Group and class of each row
[ 1.66 -1.24 -1.29 -0.17  2.55 -1.43  0.20  0.66  0.89 -0.02 -3.23  0.67
 -1.29  1.61  0.39 -0.03  0.49 -2.31  1.48  0.10  2.91  0.61  0.42 -3.01
 -1.51  2.09]
N TG
[-0.37 -0.74 -0.70  0.18 -0.47  1.85  0.59  0.81 -0.66  0.63  2.88 -0.22
 -0.77  1.44 -0.81  1.30 -0.63  0.55  0.05 -0.56 -1.58  0.45  1.15 -0.13
  0.78 -0.85]
S SF
[ 2.41  1.54  0.44  0.33  0.44  1.04  0.84  0.40 -0.57 -0.35  2.97  0.73
 -0.67  0.90 -0.28  0.09 -0.18 -0.06 -0.50 -1.54 -2.46  0.28  1.23 -1.41
 -0.99  1.29]
S JC
[ 2.78 -2.22  3.41  0.27  4.28 -2.04  2.96  0.88 -1.38  0.28  0.32  1.81
 -3.09  7.18  0.99  0.11  0.50 -0.25  2.10 -4.41  3.06  0.61  1.39 -0.19
 -0.09  0.60]
S JC
[ 1.79  0.26  0.20 -0.26  1.68 -0.96  0.12  0.14 -0.68 -0.27  0.60  0.32
 -0.80  3.34  0.08  0.21  0.31 -1.24  0.25 -1.12  0.78  0.14  0.34 -1.64
 -0.52  0.98]
H DT
[ 2.25  0.88  0.87  0.10  1.50 -0.13  1.07 -0.20  0.34 -1.96  2.34  0.72
 -0.91  3.01 -0.68 -0.30  0.67 -0.77 -0.21 -1.07  0.96  0.24  0.44 -1.72
  0.34 -0.39]
R Tb
[ 1.33  0.85  1.00 -0.06  0.52 -1.22  0.35 -0.50 -0.77 -0.68  1.48  0.42
 -1.63  1.18 -0.29  0.11  0.04 -1.46  0.26 -0.69 -0.08  0.70  1.12 -2.77
 -0.45  0.78]
H DT
[ 1.03  0.00 -0.57  0.48  1.27  0.40  0.73  0.39 -0.46 -0.24  3.15  0.61
 -0.28  2.55 -0.31  0.88  0.12 -0.18 -0.19 -0.76 -0.44  0.03  0.41 -0.40
  1.23 -0.83]
S SF
[ 1.60  2.11 -0.24  0.25  0.88  0.27  0.62  0.40 -0.42 -0.43  3.50  0.33
 -1.02  1.83 -0.83  0.12  0.64 -1.22 -0.06  0.16 -0.44 -0.52 -0.22 -2.59
  0.87 -0.24]
R Nh
[ 0.50 -0.31  2.14 -0.35  1.65 -1.94  1.62  0.51 -0.81  1.17 -2.06 -0.48
 -1.83  1.48  0.17  0.64  0.66 -0.98  1.53 -2.26  1.08 -0.28  0.26 -0.09
  0.34  0.97]
N ZS
[ 1.62  0.09  0.15  0.57  1.28 -0.38  0.41  0.54 -0.20 -0.01  2.86 -0.61
 -0.29  4.16  0.03  0.38  0.30 -0.01  0.02 -1.26  0.84  0.29  1.25 -0.34
  0.88 -0.38]
S JC
[ 1.66 -0.97  1.44  0.25  2.24  0.11  2.40  0.58 -0.60 -0.15  1.40  0.28
 -1.58  2.07 -0.26  0.70 -0.25 -0.85 -0.16 -0.53  1.71 -0.28  1.16 -2.79
 -0.58  1.06]
H SM
[ 1.99  0.91  0.50  0.00  0.72  1.10  1.95  0.65 -0.75 -0.37  3.88  0.09
 -1.83  1.63  0.62 -0.14  1.41 -1.23  0.00 -0.76 -0.33  0.73  1.72 -2.47
 -0.37  0.30]
S SF
[-0.29  0.27 -0.31 -0.40 -0.90  0.74  0.68  0.02  0.15 -0.71  2.75 -0.37
 -0.11  0.67 -1.09  0.15 -0.15 -0.98 -0.16  0.40 -1.05  0.32  0.55 -2.20
  1.19  0.19]
H DT
[ 1.96  0.10  0.23 -0.02  1.07  0.30  0.58 -0.19  0.18 -1.31  2.67  0.60
 -0.01  3.97 -0.70  0.19 -0.01 -1.15 -0.04  0.16  2.89 -0.10  0.64 -2.59
 -0.28  0.26]
R Nh
[ 0.28 -0.63 -0.27  0.00  0.35  0.85  1.81  0.36 -0.85  0.14  2.60 -0.61
 -0.84  3.55 -0.39 -0.06  0.25 -0.44  0.07 -1.24 -0.01  0.43  1.18 -1.55
  0.84  0.75]
S SF
[ 2.89  0.34  0.77 -0.09  2.75 -1.85  1.17  0.15 -0.75 -0.52  1.23  0.57
 -1.88  3.61  0.45  1.64  1.08 -2.44  0.93 -0.97  1.70  0.29  0.87 -2.53
  0.63  0.48]
N Hq
[ 3.38  0.66  0.09  0.63  1.17 -1.04  1.14  0.38  0.30 -1.30  2.10  1.85
 -0.90  3.62 -0.35  0.05  0.40 -1.60 -0.03 -0.27  1.59 -0.20  0.86 -3.72
 -0.12  0.35]
R Tb
[ 0.78 -2.00  1.03  0.12  1.98 -1.10  1.71  0.09 -0.27  0.57  0.08 -0.05
 -0.99  2.84  0.05 -0.20  0.72 -0.44  0.33 -0.93  3.00  0.25  0.20 -0.77
  0.28  0.72]
H SM
[ 1.36 -1.36  2.21 -0.20  2.34 -0.93  1.79 -0.32 -0.68 -0.30  0.50  0.83
 -1.38  2.83  0.06 -0.13  0.53 -1.01  0.15 -0.90  2.92  0.21  1.54 -1.62
 -0.68  0.65]
H Qg

Group, then class
[-0.49  1.04 -1.14  1.05 -3.44  0.69  0.01  0.31 -0.55 -1.20 -0.62 -0.51
 -0.64  0.62 -0.31 -0.45 -1.29 -0.52  1.48  0.86  0.14  0.75 -0.59  1.26
 -0.37  0.22]
<74> <14>
[-0.59 -0.64  0.08 -0.64 -1.35  0.71 -0.61  0.29  0.00  0.47 -0.32  0.42
  0.38  0.05  0.26 -0.53  2.50  0.52  0.96  0.04  0.03 -0.46 -0.66  0.71
 -0.27 -0.70]
<65> <12>
[-0.02 -0.40 -0.59 -0.06 -1.90 -0.10 -0.66  0.46 -0.21  0.71  0.08  1.34
  1.50  0.59  1.25 -1.14  3.58  0.75  0.98  0.16  0.03 -0.22  0.06  0.82
 -0.63 -1.05]
<65> <12>
[ 0.38 -0.31 -0.26 -0.72 -3.48 -0.15 -1.45  0.24  0.06  0.70  0.24 -0.33
  1.28  0.09  0.15 -0.85  2.90  0.61  0.86  0.35  0.52 -0.14 -0.72  0.33
 -0.11 -1.07]
<65> <12>
[-0.05 -0.98 -0.06 -0.67 -0.49 -0.22 -0.59  0.15  0.43  0.76 -0.05  0.87
  1.11 -0.02  0.69 -0.35  2.86  0.53  0.60 -0.35 -0.11 -0.85  0.62 -0.06
 -0.01 -0.98]
<65> <19>
[-0.48  0.10 -2.44  0.78 -4.41 -1.53 -1.18  0.56  0.75  1.23  0.39  1.76
  2.73  0.77  2.30 -1.45  2.00  0.50  2.65  1.31  0.24  0.19  1.12  0.69
 -0.59 -1.17]
<74> <20>
